Below is a small trained network, with its code and all its weights. Each question gives an input and a class and asks what happens when units are switched off, that is, made to give their printed mean instead of their output.

import numpy as np


def w(rows, s, z=0):
    codes = np.array(rows[::2]) - 128.0
    scale = np.full(codes.shape[1], s)
    scale[-1] = z or s
    return codes * scale


def norm(h):
    return h / np.sqrt((h * h).mean(-1, keepdims=True) + 1e-5)


def f(y):
    return np.maximum(y, 0)


def log_softmax(a):
    a = a - a.max(-1, keepdims=True)
    return a - np.log(np.exp(a).sum(-1, keepdims=True))


def net(x, mask):
    res = np.array(x, float).reshape(1, 6) / 4 @ E
    u = 0
    for l in range(3):
        y = f(norm(res) @ A[l][:, :-1].T + A[l][:, -1])
        res = res + np.where(mask[u : u + 6], y, B[l][:, -1]) @ B[l][:, :-1]
        u += 6
    return log_softmax(norm(res)[-1] @ U[:, :-1].T + U[:, -1])


A, B = {}, {}
E = w([
[131,99,128,166,113,157,142],'x0',
[102,90,89,86,154,155,189],'x1',
[252,158,93,168,108,5,82],'x2',
[130,31,187,215,234,126,83],'x3',
[177,157,237,98,181,254,143],'x4',
[120,157,134,173,136,117,153],'x5',
],0.0067)
A[0] = w([
[89,103,97,81,151,156,132,72],'0.n0',
[107,82,160,155,197,175,164,34],'0.n1',
[115,176,145,128,100,171,125,209],'0.n2',
[185,109,156,119,124,122,131,6],'0.n3',
[86,113,140,172,161,82,137,136],'0.n4',
[255,116,201,112,124,102,211,47],'0.n5',
],0.0092,0.0022)
B[0] = w([
[48,200,98,80,163,85,129,201],'0.n0',
[143,105,103,204,105,130,103,254],'0.n1',
[192,112,87,113,207,176,214,224],'0.n2',
[83,53,123,114,120,119,148,156],'0.n3',
[162,64,173,123,194,48,151,215],'0.n4',
[2,69,138,67,60,81,158,225],'0.n5',
],0.009,0.0045)
A[1] = w([
[183,126,127,62,121,112,87,48],'1.n0',
[177,167,125,203,142,182,158,93],'1.n1',
[113,154,173,150,126,158,166,51],'1.n2',
[138,177,217,102,1,88,167,171],'1.n3',
[167,91,85,107,81,56,103,165],'1.n4',
[139,94,174,27,22,146,96,1],'1.n5',
],0.0068,0.002)
B[1] = w([
[132,219,210,163,244,107,144,148],'1.n0',
[102,209,71,69,85,133,183,160],'1.n1',
[132,126,158,125,130,198,92,159],'1.n2',
[1,172,102,116,98,136,148,211],'1.n3',
[195,61,102,103,29,164,123,255],'1.n4',
[117,151,43,78,174,60,154,181],'1.n5',
],0.0071,0.0042)
A[2] = w([
[169,55,249,109,237,190,135,17],'2.n0',
[223,119,38,136,59,52,188,153],'2.n1',
[188,163,146,108,133,155,109,6],'2.n2',
[175,172,184,47,2,44,175,139],'2.n3',
[92,95,226,239,222,204,170,235],'2.n4',
[184,11,170,50,57,162,94,104],'2.n5',
],0.0056,0.0019)
B[2] = w([
[127,173,31,184,108,145,112,205],'2.n0',
[207,165,104,129,80,228,168,235],'2.n1',
[101,130,181,123,172,141,76,130],'2.n2',
[108,88,78,249,152,168,136,213],'2.n3',
[132,188,116,113,51,98,60,253],'2.n4',
[94,119,160,167,253,112,114,176],'2.n5',
],0.0073,0.0055)
U = w([
[74,140,76,127,103,163,143,125],'0',
[113,147,60,178,120,207,52,243],'1',
[2,66,147,178,167,47,13,73],'2',
[208,44,161,149,148,124,106,40],'3',
[128,192,162,102,190,237,126,4],'4',
],0.0099,0.0021)

Each question gives the input, the list of numbers given to net, and the class t.
The units are the neurons (one row each of A and B). Each row of codes is followed by its name. A weight is (code - 128) times the scale printed after its matrix; where a second scale follows, it is the last column's (A, B and U).
mask holds one flag per neuron, layer by layer. A switched-off neuron (its flag False) gives its mean, the last column of its row in B, instead of its output. The means were averaged over made-up inputs and are rounded, as every weight is.
A unit's drop is (log p(t) with every unit on - log p(t) with that unit switched off) / (log p(t) with every unit on - log p(t) with every unit switched off).
The circuit of an input: a set's keep is (log p(t) with only the set's units on - log p(t) with every unit switched off) / (log p(t) with every unit on - log p(t) with every unit switched off). Starting from the 12 units with the biggest drops (on a tie, the unit counted first), units are removed one at a time, each time the one whose removal leaves the highest keep (on an exact tie, the one counted first), for as long as the keep stays at least 0.8.
circuit, biggest first: the units of the circuit, biggest drop first
k most important neurons: the k neurons with the biggest drops, biggest first
k most important neurons of layer l: the k neurons of layer l with the biggest drops, biggest first
drop when u is switched off: that unit's drop, to one decimal
input [-6,-8,7,0,6,5], class 0: 2 most important neurons : (0.n5 0.n4)
input [-1,-7,8,0,8,8], class 0: circuit, biggest first : (0.n5 1.n3)
input [6,6,-3,3,8,-3], class 1: circuit, biggest first : (0.n1 2.n0)
input [-7,7,-8,3,8,8], class 1: 2 most important neurons : (0.n1 2.n0)
input [2,4,-4,6,4,4], class 1: circuit, biggest first : (2.n4 2.n0)
input [1,-4,7,-1,8,-3], class 0: circuit, biggest first : (0.n5)
input [-1,2,-7,4,6,4], class 1: circuit, biggest first : (0.n1 2.n4)
input [5,5,-4,4,0,-2], class 2: circuit, biggest first : (2.n1 0.n2)
input [-6,1,-8,4,7,-3], class 1: circuit, biggest first : (2.n0 0.n1)
input [-1,3,-6,6,3,-3], class 1: 3 most important neurons of layer 2 : (2.n0 2.n4 2.n5)
input [-2,5,1,6,-3,1], class 3: circuit, biggest first : (0.n5 0.n4)
input [-5,6,-3,7,4,2], class 1: circuit, biggest first : (2.n0 2.n4)
input [-8,0,1,8,7,3], class 2: 3 most important neurons : (0.n5 2.n1 0.n2)
input [7,0,-1,6,6,-4], class 1: circuit, biggest first : (2.n0)
input [8,4,-1,8,7,-7], class 1: 2 most important neurons of layer 0 : (0.n4 0.n1)
input [2,4,5,2,1,-3], class 2: 3 most important neurons of layer 0 : (0.n5 0.n2 0.n3)
input [1,0,3,-3,8,-2], class 0: 2 most important neurons of layer 0 : (0.n5 0.n4)
input [-7,-6,-2,-3,2,-8], class 4: 2 most important neurons : (0.n2 0.n5)
input [-3,-2,4,6,-8,-6], class 3: 2 most important neurons of layer 1 : (1.n4 1.n3)
input [-7,4,3,5,3,8], class 2: circuit, biggest first : (0.n5)
input [2,-5,2,-4,8,4], class 0: 2 most important neurons : (0.n5 1.n3)
input [1,4,-3,6,6,3], class 1: 2 most important neurons of layer 2 : (2.n4 2.n0)
input [3,-5,8,-4,3,1], class 0: 2 most important neurons of layer 0 : (0.n5 0.n1)
input [-1,3,-5,3,-1,-1], class 2: 3 most important neurons of layer 0 : (0.n0 0.n2 0.n1)
input [-4,-7,7,4,4,-7], class 2: 2 most important neurons of layer 0 : (0.n5 0.n2)
input [0,-4,7,-3,4,7], class 0: drop when 1.n0 is switched off : 0.0
input [1,7,4,7,7,3], class 2: drop when 0.n5 is switched off : 0.5
input [-1,3,2,5,6,-3], class 2: drop when 0.n5 is switched off : 0.4
